53,58,-70,-73,-44,-80,30,39,-58,-52,-16,-68,-74
-5,-55,-31,1,-78,76,-55,11,60,10,-11,-76,45
-52,60,-76,-46,-78,65,-36,-7,-11,-69,21,-36,43
:
-52,60,-76,-46,-78,65,-36,-7,-11,-69,21,-36,43
-5,-55,-31,1,-78,76,-55,11,60,10,-11,-76,45
53,58,-70,-73,-44,-80,30,39,-58,-52,-16,-68,-74

-63,-74,45,-37,-11
15,-68,24,-33,-32
44,-63,-56,-44,-3
-60,-68,45,-41,15
:
-60,-68,45,-41,15
44,-63,-56,-44,-3
15,-68,24,-33,-32
-63,-74,45,-37,-11

-49,13,-1,20,60,2,11,-40,-3
47,-13,34,0,32,13,-10,-44,-32
42,7,-12,-10,60,-13,-9,9,-14
-39,20,-9,24,33,-24,-4,-52,18
-15,0,4,-41,25,3,-58,-49,22
:
-15,0,4,-41,25,3,-58,-49,22
-39,20,-9,24,33,-24,-4,-52,18
42,7,-12,-10,60,-13,-9,9,-14
47,-13,34,0,32,13,-10,-44,-32
-49,13,-1,20,60,2,11,-40,-3

53,2,-7
-12,14,-16
-11,-1,14
-26,3,16
-34,3,-12
59,20,11
-8,24,6
-2,12,-4
-12,0,15
:
-12,0,15
-2,12,-4
-8,24,6
59,20,11
-34,3,-12
-26,3,16
-11,-1,14
-12,14,-16
53,2,-7

-20,60,-17,-27,-12,48,-6,6
13,-40,19,-18,-6,4,21,-16
-29,-9,12,-1,41,-2,-38,30
36,-13,6,-10,-15,16,33,-1
-30,-26,-12,20,20,-18,-33,-26
34,-13,0,-9,-11,11,33,-7
:
34,-13,0,-9,-11,11,33,-7
-30,-26,-12,20,20,-18,-33,-26
36,-13,6,-10,-15,16,33,-1
-29,-9,12,-1,41,-2,-38,30
13,-40,19,-18,-6,4,21,-16
-20,60,-17,-27,-12,48,-6,6

9,31,26,-9,-77
-12,-62,-23,15,-34
:
-12,-62,-23,15,-34
9,31,26,-9,-77

-74,-53
4,-4
:
4,-4
-74,-53

-57,41
-48,23
-17,21
-18,48
28,-2
:
28,-2
-18,48
-17,21
-48,23
-57,41
---
-46,0,38
63,-27,21
-18,-10,24
41,-52,-2
-45,27,17
-23,-21,-9
18,44,8
-59,8,30
-22,28,4
3,-52,15
:
-59,8,30
-46,0,38
-45,27,17
-23,-21,-9
-22,28,4
-18,-10,24
3,-52,15
18,44,8
41,-52,-2
63,-27,21

69,-75,-51,76,-37,39,-35,17,-27
63,-75,-57,75,-37,37,-35,23,-27
38,29,77,-17,-28,77,-30,-34,-43
:
38,29,77,-17,-28,77,-30,-34,-43
63,-75,-57,75,-37,37,-35,23,-27
69,-75,-51,76,-37,39,-35,17,-27

-65,-32,29,65,38,-23,-63
-49,8,60,52,-5,-55,-57
5,58,56,-1,-54,-59,-1
-44,-65,-21,42,66,26,-36
64,40,-23,-64,-45,19,64
-5,-57,-55,2,57,56,2
:
-65,-32,29,65,38,-23,-63
-49,8,60,52,-5,-55,-57
-44,-65,-21,42,66,26,-36
-5,-57,-55,2,57,56,2
5,58,56,-1,-54,-59,-1
64,40,-23,-64,-45,19,64

-30,0,-62,33,-2,-42,-24,0,-23,-6,0,29,0
-43,-22,-60,36,10,-17,-35,-7,-11,12,1,9,46
37,10,24,-29,0,-34,-76,-12,-28,-57,-37,-27,0
:
-43,-22,-60,36,10,-17,-35,-7,-11,12,1,9,46
-30,0,-62,33,-2,-42,-24,0,-23,-6,0,29,0
37,10,24,-29,0,-34,-76,-12,-28,-57,-37,-27,0

69,-12,52,1,-45,71,-51,18,57,-17,26,17
-16,72,-52,-38,41,-18,-65,13,-55,8,48,4
-30,26,-23,61,44,-28,-13,-42,-25,-41,-63,24
:
-30,26,-23,61,44,-28,-13,-42,-25,-41,-63,24
-16,72,-52,-38,41,-18,-65,13,-55,8,48,4
69,-12,52,1,-45,71,-51,18,57,-17,26,17

-10,-21,12,15,0,-17,8,-11
4,55,-18,28,-48,64,-13,-25
-25,-54,30,-17,29,-40,3,0
:
-25,-54,30,-17,29,-40,3,0
-10,-21,12,15,0,-17,8,-11
4,55,-18,28,-48,64,-13,-25

52,55,29,15,11,-24
74,68,22,17,16,-16
-6,48,33,-57,29,40
-23,32,45,-46,24,42
:
-23,32,45,-46,24,42
-6,48,33,-57,29,40
52,55,29,15,11,-24
74,68,22,17,16,-16

6,-61,71,-66
-37,-43,60,-42
-13,29,-51,27
-60,5,6,28
-39,17,-44,11
41,10,14,18
4,14,2,26
-25,-29,-18,-48
-50,30,-26,48
14,30,-45,27
:
-60,5,6,28
-50,30,-26,48
-39,17,-44,11
-37,-43,60,-42
-25,-29,-18,-48
-13,29,-51,27
4,14,2,26
6,-61,71,-66
14,30,-45,27
41,10,14,18
---
-47,43
35,-79
30,43
-40,-14
23,-8
-15,34
-51,-46
18,-6
54,10
-42,48
43,-45
:
43,-47
-79,35
43,30
-14,-40
-8,23
34,-15
-46,-51
-6,18
10,54
48,-42
-45,43

-6,-67,-21,3,-16,-7,14,27,41,15,-32,-5,-33
-16,-14,-30,-28,15,-18,10,-6,-5,-48,-21,8,-13
:
-33,-6,-67,-21,3,-16,-7,14,27,41,15,-32,-5
-13,-16,-14,-30,-28,15,-18,10,-6,-5,-48,-21,8

74,-29
-62,-6
-30,15
:
-29,74
-6,-62
15,-30

15,-10
32,-2
11,36
-11,-78
-42,9
28,2
30,3
:
-10,15
-2,32
36,11
-78,-11
9,-42
2,28
3,30

-30,-30,-2,-4,-17,-1,23,-6,-17,-3,-2,3,-10,-9,0,-19
-30,12,8,-15,-32,4,6,4,-30,18,15,6,-12,-19,9,-20
-58,-11,-24,29,-25,-20,12,-26,-24,5,8,2,-8,28,-23,-20
2,30,-24,31,-28,-21,-11,-20,-26,16,15,1,-12,30,-26,-15
:
-19,-30,-30,-2,-4,-17,-1,23,-6,-17,-3,-2,3,-10,-9,0
-20,-30,12,8,-15,-32,4,6,4,-30,18,15,6,-12,-19,9
-20,-58,-11,-24,29,-25,-20,12,-26,-24,5,8,2,-8,28,-23
-15,2,30,-24,31,-28,-21,-11,-20,-26,16,15,1,-12,30,-26

5,-59,-30,36,10,11,1,25,-21,28,-14,39,36,-36
48,25,-72,47,43,25,-44,-69,-14,31,59,-80,58,56
-25,-43,11,40,-27,-20,-7,6,12,31,7,14,73,-12
42,6,-66,-7,45,27,-13,-45,-28,-7,26,-44,28,25
-4,16,-6,34,-11,-18,-42,-54,16,21,36,-70,29,33
:
-36,5,-59,-30,36,10,11,1,25,-21,28,-14,39,36
56,48,25,-72,47,43,25,-44,-69,-14,31,59,-80,58
-12,-25,-43,11,40,-27,-20,-7,6,12,31,7,14,73
25,42,6,-66,-7,45,27,-13,-45,-28,-7,26,-44,28
33,-4,16,-6,34,-11,-18,-42,-54,16,21,36,-70,29

-24,-30,-36,46,-14,-30,-46,-28,53,-18,1
43,36,-16,20,4,19,-37,-47,-21,-56,23
-42,-45,-28,38,-15,-35,-29,-7,59,4,-8
-34,-36,-33,45,-13,-32,-39,-18,55,-10,-4
:
1,-24,-30,-36,46,-14,-30,-46,-28,53,-18
23,43,36,-16,20,4,19,-37,-47,-21,-56
-8,-42,-45,-28,38,-15,-35,-29,-7,59,4
-4,-34,-36,-33,45,-13,-32,-39,-18,55,-10
---
51,-49,78,-16
-47,31,-65,24
:
51,31

10,-63,-17,41,48
52,-7,67,-37,65
11,24,25,-40,-8
71,-18,76,-29,69
:
10,-7,25,-29

-80,15,6,56,38
37,-25,-22,-27,-23
-9,-5,-39,-8,-51
50,-79,33,-45,36
:
-80,-25,-39,-45

40,31,35,20
70,44,42,23
57,27,47,21
:
40,44,47

-32,33,-55,62,-8
11,31,40,-34,44
9,1,-4,0,-4
:
-32,31,-4

29,34
-15,15
-48,-38
-9,-13
-67,-58
:
29,15
